Below is a small trained network, with its code and all its weights. Each question gives an input and a class and asks what happens when units are switched off, that is, made to give their printed mean instead of their output.

import numpy as np


def w(rows, s, z=0):
    codes = np.array(rows[::2]) - 128.0
    scale = np.full(codes.shape[1], s)
    scale[-1] = z or s
    return codes * scale


def f(y):
    return y / 2 * (1 + np.tanh(0.7978845608 * (y + 0.044715 * y**3)))


def log_softmax(a):
    a = a - a.max(-1, keepdims=True)
    return a - np.log(np.exp(a).sum(-1, keepdims=True))


def net(x, mask):
    res = np.array(x, float).reshape(1, 6) / 4 @ E
    y = f(res @ A[0][:, :-1].T + A[0][:, -1])
    res = res + np.where(mask, y, B[0][:, -1]) @ B[0][:, :-1]
    return log_softmax(res[-1] @ U[:, :-1].T + U[:, -1])


A, B = {}, {}
E = w([
[6,118,143],'x0',
[129,128,129],'x1',
[117,218,253],'x2',
[129,128,128],'x3',
[161,55,192],'x4',
[127,127,129],'x5',
],0.015)
A[0] = w([
[103,169,222,65],'neuron 0',
[133,172,132,104],'neuron 1',
[92,97,75,90],'neuron 2',
[221,178,143,108],'neuron 3',
[46,119,162,153],'neuron 4',
[153,84,2,255],'neuron 5',
[221,172,131,194],'neuron 6',
[180,68,237,90],'neuron 7',
[4,96,139,219],'neuron 8',
[177,170,163,91],'neuron 9',
[147,8,212,199],'neuron 10',
[139,226,141,147],'neuron 11',
[128,222,253,181],'neuron 12',
[85,104,69,84],'neuron 13',
[106,35,84,123],'neuron 14',
[104,170,220,88],'neuron 15',
[177,134,205,44],'neuron 16',
[174,107,104,112],'neuron 17',
[121,179,89,211],'neuron 18',
[163,175,153,123],'neuron 19',
[103,102,125,77],'neuron 20',
[213,91,14,210],'neuron 21',
[145,123,140,76],'neuron 22',
[108,175,225,126],'neuron 23',
],0.014,0.0099)
B[0] = w([
[153,146,65,193],'neuron 0',
[91,146,164,143],'neuron 1',
[85,101,133,161],'neuron 2',
[86,141,173,176],'neuron 3',
[113,112,81,188],'neuron 4',
[151,66,71,232],'neuron 5',
[154,155,164,190],'neuron 6',
[159,157,78,187],'neuron 7',
[70,77,127,224],'neuron 8',
[131,143,143,160],'neuron 9',
[213,66,180,204],'neuron 10',
[72,166,152,185],'neuron 11',
[127,253,107,254],'neuron 12',
[64,89,131,163],'neuron 13',
[121,76,200,183],'neuron 14',
[140,162,57,196],'neuron 15',
[163,169,121,165],'neuron 16',
[159,112,115,151],'neuron 17',
[58,140,105,172],'neuron 18',
[113,177,165,160],'neuron 19',
[137,148,158,133],'neuron 20',
[161,98,85,221],'neuron 21',
[154,140,135,127],'neuron 22',
[146,196,92,208],'neuron 23',
],0.014,0.025)
U = w([
[164,123,7,244],'0',
[191,71,118,49],'1',
[92,183,183,191],'2',
[180,175,154,52],'3',
[77,71,100,107],'4',
[119,38,214,187],'5',
[75,155,74,10],'6',
],0.015,0.011)

Each question gives the input, the list of numbers given to net, and the class t.
The units are the neurons (one row each of A and B). Each row of codes is followed by its name. A weight is (code - 128) times the scale printed after its matrix; where a second scale follows, it is the last column's (A, B and U).
mask holds one flag per neuron, in row order. A switched-off neuron (its flag False) gives its mean, the last column of its row in B, instead of its output. The means were averaged over made-up inputs and are rounded, as every weight is.
A unit's drop is (log p(t) with every unit on - log p(t) with that unit switched off) / (log p(t) with every unit on - log p(t) with every unit switched off).
top k neurons: the k neurons with the biggest drops, biggest first
drop of u: that unit's drop, to one decimal
input [-1,3,6,3,1,-7], class 3: top 2 neurons : neuron 8; neuron 0
input [1,0,-7,-2,-2,-8], class 4: top neuron : neuron 14
input [6,-6,3,3,-1,-1], class 6: top 2 neurons : neuron 5; neuron 21
input [3,6,3,-5,0,1], class 6: top 4 neurons : neuron 5; neuron 21; neuron 10; neuron 7
input [0,8,7,-5,7,1], class 3: top 3 neurons : neuron 5; neuron 10; neuron 12
input [-6,0,6,1,0,1], class 2: top 2 neurons : neuron 3; neuron 11
input [-1,2,8,-7,-2,6], class 2: top 2 neurons : neuron 11; neuron 5
input [2,8,-7,-7,2,-6], class 5: drop of neuron 14 : 0.2
input [1,-7,1,0,-4,1], class 6: drop of neuron 6 : 0.1
input [5,5,0,-7,-8,8], class 4: drop of neuron 12 : 0.3
input [-8,-1,6,-5,5,4], class 3: drop of neuron 4 : 0.0
